Below are the code and all the weights of a small trained network. Each question names an input and a target symbol and asks about switching units off, where a switched-off unit gives its printed mean instead of its output.

import numpy as np


def w(rows, s, z=0):
    codes = np.array(rows[::2]) - 128.0
    scale = np.full(codes.shape[1], s)
    scale[-1] = z or s
    return codes * scale


def softmax(a):
    e = np.exp(a - a.max(-1, keepdims=True))
    return e / e.sum(-1, keepdims=True)


def log_softmax(a):
    a = a - a.max(-1, keepdims=True)
    return a - np.log(np.exp(a).sum(-1, keepdims=True))


def net(x, mask):
    ids = ['βγζηλμστ'.index(c) for c in x.split()]
    T = len(ids)
    res = E[ids] + P[:T]
    u = 0
    for l in range(3):
        r = res
        for j in range(2):
            rows = slice(2 * j, 2 * j + 2)
            q, k, v = (r @ M[l][rows].T for M in (Q, K, V))
            z = softmax(np.where(np.tri(T) > 0, q @ k.T / 2**0.5, -1e9)) @ v
            o = O[l][rows]
            res = res + np.where(mask[u + j], z, o[:, -1]) @ o[:, :-1]
        u += 2
    return log_softmax(res[-1] @ U[:, :-1].T + U[:, -1])


Q, K, V, O = {}, {}, {}, {}
E = w([
[154,165,136,126,174,145,113,148,116,224,18],'β',
[115,170,91,41,107,128,200,137,83,83,50],'γ',
[90,218,193,126,126,62,86,223,223,105,172],'ζ',
[89,136,136,29,222,152,176,92,115,110,126],'η',
[33,116,194,143,117,123,25,111,89,72,126],'λ',
[7,157,132,113,117,129,140,65,188,157,126],'μ',
[152,52,197,68,136,155,132,132,176,168,93],'σ',
[94,156,62,181,156,189,142,114,127,158,139],'τ',
],0.014)
P = w([
[169,82,182,124,87,128,159,107,61,126,157],'0',
[88,201,115,71,159,122,34,74,131,182,76],'1',
[190,155,206,153,83,215,182,98,98,69,131],'2',
[143,48,105,187,135,23,136,144,192,80,107],'3',
[55,161,78,63,176,179,77,133,158,172,132],'4',
[201,175,192,176,92,212,179,90,83,51,151],'5',
[119,53,95,213,108,17,127,196,209,74,87],'6',
[2,131,47,56,162,204,117,194,151,183,187],'7',
],0.009)
Q[0] = w([
[97,123,116,254,156,65,104,172,249,111,129],'L0H0',
[134,169,200,139,121,219,147,88,50,93,145],'L0H0',
[16,218,165,164,109,188,163,16,99,60,153],'L0H1',
[75,159,254,51,106,132,78,155,168,110,76],'L0H1',
],0.0085)
K[0] = w([
[170,196,157,253,45,17,124,244,236,110,186],'L0H0',
[124,107,112,122,123,172,81,15,51,108,196],'L0H0',
[25,166,89,150,123,176,165,13,96,17,212],'L0H1',
[66,89,224,53,83,32,129,133,162,38,180],'L0H1',
],0.0076)
V[0] = w([
[185,140,73,201,136,193,97,111,3,137,84],'L0H0',
[25,109,30,111,122,147,150,105,75,190,151],'L0H0',
[67,150,78,48,58,120,65,129,134,133,142],'L0H1',
[195,156,117,231,72,101,163,71,153,161,46],'L0H1',
],0.0054)
O[0] = w([
[46,134,150,152,156,185,152,121,111,105,156,1],'L0H0',
[162,166,110,237,147,162,134,62,188,115,103,82],'L0H0',
[197,141,123,165,96,111,104,105,187,138,94,158],'L0H1',
[83,125,166,153,105,160,254,194,116,137,140,70],'L0H1',
],0.0091,0.0043)
Q[1] = w([
[188,214,133,54,134,197,162,86,180,205,148],'L1H0',
[110,254,105,82,156,172,90,108,56,95,65],'L1H0',
[63,66,74,165,176,38,121,133,203,119,107],'L1H1',
[108,64,131,134,197,46,191,144,154,102,135],'L1H1',
],0.0082)
K[1] = w([
[182,83,56,69,154,156,228,61,61,172,83],'L1H0',
[108,144,37,138,132,140,175,127,42,5,93],'L1H0',
[114,180,64,179,72,54,91,251,163,5,171],'L1H1',
[169,164,124,115,157,3,156,204,142,59,167],'L1H1',
],0.007)
V[1] = w([
[242,204,134,148,89,152,126,173,124,69,238],'L1H0',
[145,250,1,74,106,170,159,151,109,172,126],'L1H0',
[149,199,38,81,120,114,193,169,152,87,116],'L1H1',
[144,34,42,124,114,189,194,47,98,114,31],'L1H1',
],0.006)
O[1] = w([
[104,147,36,92,111,14,221,95,66,78,87,75],'L1H0',
[211,169,3,197,144,23,127,156,172,147,148,106],'L1H0',
[36,153,91,31,30,224,104,106,101,121,54,86],'L1H1',
[146,161,186,17,59,143,79,141,111,174,239,2],'L1H1',
],0.0061,0.0041)
Q[2] = w([
[91,111,162,142,88,45,130,192,219,108,138],'L2H0',
[215,158,151,118,76,121,210,118,131,104,147],'L2H0',
[75,107,162,234,89,99,101,114,20,158,178],'L2H1',
[115,111,158,167,169,171,86,90,255,116,126],'L2H1',
],0.0085)
K[2] = w([
[103,24,119,150,91,37,129,230,174,48,44],'L2H0',
[182,186,117,76,197,40,99,174,82,79,46],'L2H0',
[76,204,82,149,126,52,2,241,229,177,81],'L2H1',
[83,70,251,146,141,200,124,110,150,70,227],'L2H1',
],0.0068)
V[2] = w([
[61,120,155,134,79,198,80,138,154,230,144],'L2H0',
[219,10,152,137,101,157,147,133,129,182,155],'L2H0',
[195,2,99,183,80,191,187,138,96,53,167],'L2H1',
[201,185,149,139,94,91,55,176,120,178,171],'L2H1',
],0.005)
O[2] = w([
[220,184,163,145,111,106,103,98,82,175,73,147],'L2H0',
[100,151,150,95,100,105,141,156,72,255,199,249],'L2H0',
[98,20,114,181,132,133,102,32,192,36,183,137],'L2H1',
[68,148,144,183,128,127,158,182,53,99,81,3],'L2H1',
],0.0051,0.00036)
U = w([
[210,166,93,186,112,56,54,39,143,219,78,141],'β',
[170,99,109,176,100,41,177,97,74,93,83,181],'γ',
[141,101,154,117,69,37,120,175,122,153,206,54],'ζ',
[51,162,95,52,234,152,89,103,135,144,152,166],'η',
[77,156,127,110,37,147,96,101,39,103,75,75],'λ',
[1,147,134,182,112,172,144,114,195,155,181,200],'μ',
[210,48,180,221,88,156,78,110,136,52,114,3],'σ',
[67,156,132,172,169,165,170,202,105,169,136,108],'τ',
],0.0073,0.0037)

Each question gives the input, a string of symbols that net reads in full, and the target symbol t.
The units are the heads (2 rows each of Q, K, V and O). Each row of codes is followed by its name. A weight is (code - 128) times the scale printed after its matrix; where a second scale follows, it is the last column's (O and U).
mask holds one flag per head, layer by layer. A switched-off head (its flag False) gives its mean, the last column of its rows in O, instead of its output. The means were averaged over made-up inputs and are rounded, as every weight is.
A unit's drop is (log p(t) with every unit on - log p(t) with that unit switched off) / (log p(t) with every unit on - log p(t) with every unit switched off).
The circuit of an input: a set's keep is (log p(t) with only the set's units on - log p(t) with every unit switched off) / (log p(t) with every unit on - log p(t) with every unit switched off). Starting from all 6 units, units are removed one at a time, each time the one whose removal leaves the highest keep (on an exact tie, the one counted first), for as long as the keep stays at least 0.8.
units of the circuit, in order: the units of the circuit, biggest drop first
most important unit: the unit with the biggest drop
which heads matter: for each layer, one digit per head in row order, 1 if its drop is at least 0.15 and else 0, layers parted by /
drop of u: that unit's drop, to one decimal
input σ λ σ σ η η μ ζ, target β: units of the circuit, in order	[L0H0; L0H1]
input γ β η ζ β λ η, target γ: most important unit	L1H1
input η τ β γ η σ ζ λ, target β: which heads matter	01 / 00 / 00
input λ γ λ σ, target ζ: units of the circuit, in order	[L0H0; L2H0]
input η ζ ζ σ σ γ ζ τ, target β: units of the circuit, in order	[L0H1; L1H0]
input γ μ ζ σ, target γ: units of the circuit, in order	[L1H1; L0H0]
input μ γ ζ λ β λ, target λ: units of the circuit, in order	[L1H0; L2H1]
input μ ζ γ η γ σ μ, target γ: units of the circuit, in order	[L1H1; L1H0; L0H0]
input ζ β γ β β ζ σ, target γ: which heads matter	00 / 11 / 00
input μ σ η γ τ ζ λ β, target β: units of the circuit, in order	[L2H0; L1H0]
input σ γ ζ μ, target γ: units of the circuit, in order	[L1H1; L1H0]
input ζ λ ζ β σ, target β: units of the circuit, in order	[L2H0; L1H0; L0H0]
input γ ζ τ ζ γ λ β, target γ: units of the circuit, in order	[L1H1; L0H0; L0H1]
input λ ζ σ λ τ, target β: most important unit	L1H0
input σ τ λ σ β λ τ, target μ: units of the circuit, in order	[L0H0; L1H0]
input σ σ τ τ, target μ: units of the circuit, in order	[L0H0; L0H1]
input σ γ τ σ μ, target β: which heads matter	01 / 10 / 00
input β β ζ η τ λ, target λ: which heads matter	00 / 10 / 01
input τ μ η η σ, target β: which heads matter	11 / 00 / 10
input τ γ β η ζ λ λ, target γ: most important unit	L1H0
input σ σ ζ λ β β β, target γ: which heads matter	10 / 11 / 00
input σ η γ β, target τ: which heads matter	01 / 00 / 00
input ζ γ τ ζ ζ μ ζ β, target β: drop of L0H1	0.1
input ζ λ λ ζ, target γ: drop of L1H0	0.2
